Here is a tiny trained network, its code and every weight. The questions are about switching its units off for an input and a class, where a switched-off unit gives its printed mean instead of its output.

import numpy as np


def w(rows, s, z=0):
    codes = np.array(rows[::2]) - 128.0
    scale = np.full(codes.shape[1], s)
    scale[-1] = z or s
    return codes * scale


def f(y):
    return y / 2 * (1 + np.tanh(0.7978845608 * (y + 0.044715 * y**3)))


def log_softmax(a):
    a = a - a.max(-1, keepdims=True)
    return a - np.log(np.exp(a).sum(-1, keepdims=True))


def net(x, mask):
    res = np.array(x, float).reshape(1, 4) / 4 @ E
    y = f(res @ A[0][:, :-1].T + A[0][:, -1])
    res = res + np.where(mask, y, B[0][:, -1]) @ B[0][:, :-1]
    return log_softmax(res[-1] @ U[:, :-1].T + U[:, -1])


A, B = {}, {}
E = w([
[115,154,71],'x0',
[131,118,128],'x1',
[149,128,18],'x2',
[255,196,203],'x3',
],0.0065)
A[0] = w([
[91,134,188,182],'N1',
[72,183,156,238],'N2',
[16,41,148,44],'N3',
[204,106,226,134],'N4',
[68,89,75,79],'N5',
[145,105,100,11],'N6',
[165,159,187,250],'N7',
[107,184,20,207],'N8',
[67,116,113,8],'N9',
[48,68,105,85],'N10',
[76,155,108,7],'N11',
[75,96,119,11],'N12',
[99,163,209,167],'N13',
[86,195,112,6],'N14',
[128,132,159,13],'N15',
[239,111,138,238],'N16',
[140,144,98,80],'N17',
[143,62,129,6],'N18',
[114,65,118,60],'N19',
[3,117,76,55],'N20',
],0.011,0.0022)
B[0] = w([
[86,52,85,168],'N1',
[2,98,110,164],'N2',
[181,195,115,231],'N3',
[149,151,91,252],'N4',
[131,137,95,208],'N5',
[97,101,204,117],'N6',
[129,154,71,230],'N7',
[111,66,134,234],'N8',
[155,162,120,152],'N9',
[151,205,107,217],'N10',
[132,163,147,131],'N11',
[166,177,113,151],'N12',
[116,81,86,188],'N13',
[111,98,192,116],'N14',
[122,108,112,119],'N15',
[170,156,59,243],'N16',
[47,124,143,129],'N17',
[133,166,201,113],'N18',
[139,172,162,140],'N19',
[191,172,79,253],'N20',
],0.0069,0.0052)
U = w([
[245,254,159,192],'0',
[195,169,154,250],'1',
[200,186,167,207],'2',
[143,36,98,233],'3',
[182,151,199,6],'4',
],0.0088,0.0022)

Each question gives the input, the list of numbers given to net, and the class t.
The units are the neurons (one row each of A and B). Each row of codes is followed by its name. A weight is (code - 128) times the scale printed after its matrix; where a second scale follows, it is the last column's (A, B and U).
mask holds one flag per neuron, in row order. A switched-off neuron (its flag False) gives its mean, the last column of its row in B, instead of its output. The means were averaged over made-up inputs and are rounded, as every weight is.
A unit's drop is (log p(t) with every unit on - log p(t) with that unit switched off) / (log p(t) with every unit on - log p(t) with every unit switched off).
The circuit of an input: a set's keep is (log p(t) with only the set's units on - log p(t) with every unit switched off) / (log p(t) with every unit on - log p(t) with every unit switched off). Starting from the 12 units with the biggest drops (on a tie, the unit counted first), units are removed one at a time, each time the one whose removal leaves the highest keep (on an exact tie, the one counted first), for as long as the keep stays at least 0.8.
units of the circuit, in order: the units of the circuit, biggest drop first
most important unit: the unit with the biggest drop
k most important neurons: the k neurons with the biggest drops, biggest first
drop of u: that unit's drop, to one decimal
input [6,-5,1,-6], class 0: 3 most important neurons : N20, N10, N3
input [5,3,-7,-8], class 0: units of the circuit, in order : N3, N20
input [-5,-1,-6,-1], class 3: units of the circuit, in order : N1, N13, N20
input [-7,1,-7,-8], class 0: units of the circuit, in order : N3, N10
input [0,-7,-7,-8], class 0: most important unit : N3
input [-5,1,-6,1], class 3: 2 most important neurons : N1, N13
input [-1,-1,-6,4], class 3: drop of N3 : 0.2
input [-4,-3,-7,2], class 3: drop of N3 : 0.1
input [-5,-6,1,-6], class 0: drop of N3 : 0.2
input [0,-2,-5,0], class 3: drop of N13 : 0.1
